Below is a small trained network, with its code and all its weights. Each question gives an input and a target symbol and asks what happens when units are switched off, that is, made to give their printed mean instead of their output.

import numpy as np


def w(rows, s, z=0):
    codes = np.array(rows[::2]) - 128.0
    scale = np.full(codes.shape[1], s)
    scale[-1] = z or s
    return codes * scale


def norm(h):
    return h / np.sqrt((h * h).mean(-1, keepdims=True) + 1e-5)


def f(y):
    return np.maximum(y, 0)


def softmax(a):
    e = np.exp(a - a.max(-1, keepdims=True))
    return e / e.sum(-1, keepdims=True)


def log_softmax(a):
    a = a - a.max(-1, keepdims=True)
    return a - np.log(np.exp(a).sum(-1, keepdims=True))


def net(x, mask):
    ids = ['εζηλξσφψω'.index(c) for c in x.split()]
    T = len(ids)
    res = E[ids] + P[:T]
    r = norm(res)
    for j in range(3):
        rows = slice(3 * j, 3 * j + 3)
        q, k, v = (r @ M[0][rows].T for M in (Q, K, V))
        z = softmax(np.where(np.tri(T) > 0, q @ k.T / 3**0.5, -1e9)) @ v
        o = O[0][rows]
        res = res + np.where(mask[j], z, o[:, -1]) @ o[:, :-1]
    y = f(norm(res) @ A[0][:, :-1].T + A[0][:, -1])
    res = res + np.where(mask[3:19], y, B[0][:, -1]) @ B[0][:, :-1]
    return log_softmax(norm(res)[-1] @ U[:, :-1].T + U[:, -1])


Q, K, V, O, A, B = {}, {}, {}, {}, {}, {}
E = w([
[32,202,191,137,117,156],'ε',
[144,115,18,134,215,59],'ζ',
[204,131,49,149,193,119],'η',
[147,81,56,158,129,80],'λ',
[205,62,113,105,173,134],'ξ',
[114,191,213,165,165,115],'σ',
[126,181,114,222,43,183],'φ',
[106,190,68,141,141,254],'ψ',
[64,106,92,108,119,179],'ω',
],0.0052)
P = w([
[83,63,140,193,187,108],'0',
[126,75,137,153,135,111],'1',
[146,93,141,121,105,97],'2',
[173,132,132,74,67,75],'3',
[182,144,127,45,41,65],'4',
[202,177,124,10,2,41],'5',
],0.0033)
Q[0] = w([
[56,224,242,104,193,115],'head 1',
[106,61,93,126,169,178],'head 1',
[33,58,209,255,180,170],'head 1',
[179,95,73,55,131,53],'head 2',
[170,32,117,116,175,125],'head 2',
[119,215,116,49,50,106],'head 2',
[78,237,198,78,41,64],'head 3',
[97,112,88,155,179,200],'head 3',
[85,107,199,184,123,163],'head 3',
],0.0075)
K[0] = w([
[164,137,193,164,192,28],'head 1',
[24,24,92,137,158,161],'head 1',
[110,109,147,214,226,132],'head 1',
[225,180,186,141,118,84],'head 2',
[135,133,174,221,148,104],'head 2',
[133,133,148,2,53,100],'head 2',
[138,182,65,78,76,148],'head 3',
[87,102,127,170,210,85],'head 3',
[80,138,73,197,138,171],'head 3',
],0.0079)
V[0] = w([
[160,87,213,115,124,20],'head 1',
[5,9,79,60,135,84],'head 1',
[159,140,132,196,18,108],'head 1',
[121,25,99,144,92,173],'head 2',
[3,77,127,108,125,125],'head 2',
[84,77,57,66,140,190],'head 2',
[110,101,139,184,64,47],'head 3',
[157,104,217,57,199,113],'head 3',
[191,141,157,65,76,71],'head 3',
],0.0036)
O[0] = w([
[208,30,137,232,108,67,3],'head 1',
[209,128,125,92,5,137,235],'head 1',
[19,44,84,190,135,200,161],'head 1',
[146,82,92,54,80,176,232],'head 2',
[45,97,114,55,93,62,170],'head 2',
[147,105,91,54,143,154,167],'head 2',
[118,55,125,203,40,171,201],'head 3',
[184,61,215,69,171,92,115],'head 3',
[69,11,151,172,221,186,5],'head 3',
],0.0031,0.00068)
A[0] = w([
[162,103,199,92,102,191,45],'neuron 1',
[120,96,115,118,181,187,76],'neuron 2',
[125,46,78,163,129,108,128],'neuron 3',
[191,173,97,175,181,166,3],'neuron 4',
[98,156,197,144,88,177,62],'neuron 5',
[121,107,61,104,169,88,105],'neuron 6',
[133,173,72,121,90,137,74],'neuron 7',
[117,210,144,186,65,172,139],'neuron 8',
[33,110,193,89,131,142,183],'neuron 9',
[192,100,135,117,158,159,139],'neuron 10',
[142,51,112,87,151,107,85],'neuron 11',
[141,111,187,188,145,54,32],'neuron 12',
[110,165,132,140,87,79,102],'neuron 13',
[124,169,137,128,166,231,137],'neuron 14',
[141,156,206,127,128,124,26],'neuron 15',
[121,115,109,108,96,255,57],'neuron 16',
],0.0057,0.002)
B[0] = w([
[68,162,78,103,122,94,168],'neuron 1',
[126,156,138,184,150,165,153],'neuron 2',
[155,165,201,123,111,182,250],'neuron 3',
[128,173,198,109,60,154,165],'neuron 4',
[183,87,171,164,135,197,186],'neuron 5',
[145,115,123,173,138,187,240],'neuron 6',
[55,172,77,147,122,141,231],'neuron 7',
[81,68,171,96,216,165,255],'neuron 8',
[221,162,134,123,40,88,217],'neuron 9',
[54,126,173,101,118,125,226],'neuron 10',
[88,107,146,113,170,172,245],'neuron 11',
[93,126,81,143,104,46,228],'neuron 12',
[88,127,78,115,145,171,194],'neuron 13',
[108,153,181,143,185,81,197],'neuron 14',
[157,90,95,76,134,134,168],'neuron 15',
[126,101,96,83,155,3,237],'neuron 16',
],0.0049,0.0023)
U = w([
[58,181,249,115,40,132,2],'ε',
[198,95,12,152,222,123,104],'ζ',
[225,242,166,163,144,176,133],'η',
[167,71,75,203,27,201,128],'λ',
[195,23,190,62,177,155,156],'ξ',
[130,110,168,206,133,1,195],'σ',
[19,82,135,219,159,215,148],'φ',
[39,219,117,70,248,125,101],'ψ',
[113,129,56,29,46,67,143],'ω',
],0.0081,0.0037)

Each question gives the input, a string of symbols that net reads in full, and the target symbol t.
The units are the heads (3 rows each of Q, K, V and O) and the neurons (one row each of A and B). Each row of codes is followed by its name. A weight is (code - 128) times the scale printed after its matrix; where a second scale follows, it is the last column's (O, A, B and U).
mask holds one flag per unit, heads first, then neurons. A switched-off unit (its flag False) gives its mean, the last column of its rows in O or B, instead of its output. The means were averaged over made-up inputs and are rounded, as every weight is.
A unit's drop is (log p(t) with every unit on - log p(t) with that unit switched off) / (log p(t) with every unit on - log p(t) with every unit switched off).
The circuit of an input: a set's keep is (log p(t) with only the set's units on - log p(t) with every unit switched off) / (log p(t) with every unit on - log p(t) with every unit switched off). Starting from the 12 units with the biggest drops (on a tie, the unit counted first), units are removed one at a time, each time the one whose removal leaves the highest keep (on an exact tie, the one counted first), for as long as the keep stays at least 0.8.
units of the circuit, in order: the units of the circuit, biggest drop first
k most important neurons: the k neurons with the biggest drops, biggest first
heads that matter: for each layer, one digit per head in row order, 1 if its drop is at least 0.15 and else 0, layers parted by /
input ε ξ η, target ξ: units of the circuit, in order	head 3; neuron 10
input ζ ε ζ ω η, target η: units of the circuit, in order	head 2; neuron 4
input ξ ξ ζ ε ξ ζ, target ζ: units of the circuit, in order	neuron 6; head 2
input λ ψ ζ ξ, target ψ: units of the circuit, in order	head 1; neuron 9
input ξ ξ ξ λ ζ, target ξ: heads that matter	101
input ξ ψ ζ η ξ ε, target ξ: heads that matter	111
input σ λ ζ ψ ξ, target ψ: heads that matter	100
input σ ξ σ ξ ζ ζ, target ζ: units of the circuit, in order	neuron 6; head 3
input ζ λ η η σ ζ, target σ: units of the circuit, in order	head 2; head 1
input ξ η ω ψ, target ω: heads that matter	010
input λ ξ σ, target σ: units of the circuit, in order	head 1; neuron 12
input ξ ε λ, target ξ: units of the circuit, in order	neuron 3
input ξ η σ ξ, target σ: units of the circuit, in order	head 2; neuron 12
input ξ φ σ ε φ λ, target φ: units of the circuit, in order	head 1; head 3
input φ ω ζ, target ω: units of the circuit, in order	head 1
input ζ ξ η η, target η: units of the circuit, in order	neuron 4; head 2
input ξ ε ζ φ ε, target φ: units of the circuit, in order	head 3; neuron 8
input ω σ φ ξ, target φ: heads that matter	100
input η ω ξ, target ω: heads that matter	100
input λ ψ σ ψ ζ ε, target ψ: units of the circuit, in order	head 3; neuron 8
input ε φ σ φ η, target φ: most important neuron	neuron 9
input ξ φ σ ε, target φ: heads that matter	101
input ε σ ε, target σ: 2 most important neurons	neuron 9; neuron 12
input ω σ σ ω ε, target ω: 2 most important neurons	neuron 9; neuron 3
input ξ ξ λ σ λ, target σ: heads that matter	010
input λ φ σ, target φ: 2 most important neurons	neuron 8; neuron 16
input ε ζ ε λ ξ η, target ξ: heads that matter	101
